Below is a small trained network, with its code and all its weights. Each question gives an input and a target symbol and asks what happens when units are switched off, that is, made to give their printed mean instead of their output.

import numpy as np


def w(rows, s, z=0):
    codes = np.array(rows[::2]) - 128.0
    scale = np.full(codes.shape[1], s)
    scale[-1] = z or s
    return codes * scale


def norm(h):
    return h / np.sqrt((h * h).mean(-1, keepdims=True) + 1e-5)


def f(y):
    return np.maximum(y, 0)


def softmax(a):
    e = np.exp(a - a.max(-1, keepdims=True))
    return e / e.sum(-1, keepdims=True)


def log_softmax(a):
    a = a - a.max(-1, keepdims=True)
    return a - np.log(np.exp(a).sum(-1, keepdims=True))


def net(x, mask):
    ids = ['αβγδεζλμξπστφω'.index(c) for c in x.split()]
    T = len(ids)
    res = E[ids] + P[:T]
    r = norm(res)
    for j in range(2):
        rows = slice(3 * j, 3 * j + 3)
        q, k, v = (r @ M[0][rows].T for M in (Q, K, V))
        z = softmax(np.where(np.tri(T) > 0, q @ k.T / 3**0.5, -1e9)) @ v
        o = O[0][rows]
        res = res + np.where(mask[j], z, o[:, -1]) @ o[:, :-1]
    y = f(norm(res) @ A[0][:, :-1].T + A[0][:, -1])
    res = res + np.where(mask[2:18], y, B[0][:, -1]) @ B[0][:, :-1]
    return log_softmax(norm(res)[-1] @ U[:, :-1].T + U[:, -1])


Q, K, V, O, A, B = {}, {}, {}, {}, {}, {}
E = w([
[112,86,129,141,92],'α',
[145,157,82,68,160],'β',
[101,139,164,171,118],'γ',
[125,152,93,142,130],'δ',
[105,164,1,102,121],'ε',
[83,141,137,106,115],'ζ',
[86,133,134,92,116],'λ',
[202,155,114,110,74],'μ',
[49,133,77,158,134],'ξ',
[97,134,81,192,152],'π',
[67,140,131,98,99],'σ',
[168,169,92,178,43],'τ',
[110,103,98,119,196],'φ',
[139,129,189,142,132],'ω',
],0.037)
P = w([
[254,228,51,94,41],'0',
[212,198,54,88,73],'1',
[180,176,64,83,86],'2',
[167,161,76,84,100],'3',
[163,147,79,79,117],'4',
[146,141,91,81,122],'5',
[144,129,107,81,129],'6',
[135,116,118,90,136],'7',
[132,105,130,85,139],'8',
[128,107,126,82,143],'9',
],0.0087)
Q[0] = w([
[92,132,170,159,92],'h1',
[8,161,149,95,58],'h1',
[73,157,170,81,119],'h1',
[98,91,143,144,104],'h2',
[138,156,94,163,165],'h2',
[101,134,121,66,74],'h2',
],0.019)
K[0] = w([
[154,111,188,253,87],'h1',
[58,2,235,196,108],'h1',
[127,65,211,133,123],'h1',
[60,153,147,181,77],'h2',
[145,163,74,156,139],'h2',
[49,57,129,82,83],'h2',
],0.012)
V[0] = w([
[22,43,122,98,115],'h1',
[231,3,127,86,108],'h1',
[105,180,220,151,175],'h1',
[82,140,166,229,157],'h2',
[109,172,93,200,115],'h2',
[113,85,52,123,116],'h2',
],0.0072)
O[0] = w([
[191,151,106,113,47,100],'h1',
[71,66,44,133,87,73],'h1',
[120,169,76,141,191,9],'h1',
[2,86,89,155,138,2],'h2',
[66,74,163,198,123,178],'h2',
[113,164,216,150,100,223],'h2',
],0.0081,0.0033)
A[0] = w([
[102,118,133,134,42,63],'n1',
[65,147,103,101,84,101],'n2',
[111,81,100,80,189,106],'n3',
[83,107,114,65,190,105],'n4',
[98,156,142,135,196,57],'n5',
[108,145,198,114,118,113],'n6',
[116,130,42,151,137,100],'n7',
[144,6,106,98,233,25],'n8',
[166,179,113,115,156,9],'n9',
[123,52,124,131,78,81],'n10',
[106,187,124,169,115,64],'n11',
[195,141,126,186,138,109],'n12',
[98,112,93,107,98,131],'n13',
[91,108,76,86,170,85],'n14',
[232,88,116,74,130,64],'n15',
[125,178,149,108,80,43],'n16',
],0.017,0.011)
B[0] = w([
[102,61,53,162,126,186],'n1',
[180,106,125,144,165,253],'n2',
[135,109,132,165,145,190],'n3',
[81,89,90,168,155,207],'n4',
[127,94,121,97,76,183],'n5',
[144,161,102,140,149,185],'n6',
[149,138,166,62,108,251],'n7',
[3,93,234,252,142,195],'n8',
[128,93,100,157,168,139],'n9',
[134,95,66,99,114,170],'n10',
[170,106,159,98,164,164],'n11',
[141,204,180,143,166,182],'n12',
[163,116,121,127,116,239],'n13',
[189,206,117,156,112,209],'n14',
[80,44,172,119,135,177],'n15',
[49,96,124,153,136,164],'n16',
],0.016,0.0059)
U = w([
[164,6,110,163,60,163],'α',
[105,61,123,59,207,168],'β',
[48,152,105,68,209,66],'γ',
[179,180,223,156,177,113],'δ',
[189,166,109,74,91,170],'ε',
[41,213,138,121,92,81],'ζ',
[65,106,180,49,96,174],'λ',
[208,49,234,131,57,110],'μ',
[251,41,174,166,150,6],'ξ',
[130,106,149,125,122,108],'π',
[32,170,88,147,57,109],'σ',
[161,148,152,234,16,68],'τ',
[60,84,183,193,105,254],'φ',
[145,134,56,199,197,19],'ω',
],0.016,0.0064)

Each question gives the input, a string of symbols that net reads in full, and the target symbol t.
The units are the heads (3 rows each of Q, K, V and O) and the neurons (one row each of A and B). Each row of codes is followed by its name. A weight is (code - 128) times the scale printed after its matrix; where a second scale follows, it is the last column's (O, A, B and U).
mask holds one flag per unit, heads first, then neurons. A switched-off unit (its flag False) gives its mean, the last column of its rows in O or B, instead of its output. The means were averaged over made-up inputs and are rounded, as every weight is.
A unit's drop is (log p(t) with every unit on - log p(t) with that unit switched off) / (log p(t) with every unit on - log p(t) with every unit switched off).
The circuit of an input: a set's keep is (log p(t) with only the set's units on - log p(t) with every unit switched off) / (log p(t) with every unit on - log p(t) with every unit switched off). Starting from the 12 units with the biggest drops (on a tie, the unit counted first), units are removed one at a time, each time the one whose removal leaves the highest keep (on an exact tie, the one counted first), for as long as the keep stays at least 0.8.
circuit, biggest first: the units of the circuit, biggest drop first
top k neurons: the k neurons with the biggest drops, biggest first
which heads matter: for each layer, one digit per head in row order, 1 if its drop is at least 0.15 and else 0, layers parted by /
drop when u is switched off: that unit's drop, to one decimal
input π ε π ξ φ ξ, target ξ: circuit, biggest first -> n2, h1, n11
input ε ε ω ε λ γ ε α ω, target φ: circuit, biggest first -> h2, h1, n8
input ε α ε β, target β: which heads matter -> 00
input ω λ λ ω ε μ ξ, target ω: circuit, biggest first -> n14, n2
input α ω ξ, target ω: which heads matter -> 11
input ε λ ω ζ α σ, target α: circuit, biggest first -> h1, n2
input ε ζ λ τ δ π ε ω ω, target φ: circuit, biggest first -> h1, h2, n8
input φ ω α ζ, target α: which heads matter -> 10
input ε ε λ λ σ ξ, target ξ: which heads matter -> 00
input ω λ ε ε ε ε γ ε ζ, target γ: which heads matter -> 10
input λ ω δ δ, target δ: which heads matter -> 00
input ξ π ε ε ω ε δ ω λ, target ω: circuit, biggest first -> h1, n4, n14
input ε λ ζ, target ζ: top 3 neurons -> n16, n7, n6
input ε ω γ ε δ π, target δ: top 2 neurons -> n8, n11
input γ ω ω ω ε ε, target ε: top neuron -> n7
input ε ε λ σ σ, target σ: top 2 neurons -> n16, n7
input β ω ζ, target ω: top neuron -> n4
input λ λ ε γ, target δ: drop when n8 is switched off -> 0.1
input μ ε ω γ, target δ: drop when h1 is switched off -> 2.0
input ζ ω ε ω λ λ ε λ λ λ, target ω: drop when h1 is switched off -> 0.2
input π λ ε φ λ ε ζ, target ζ: top neuron -> n16
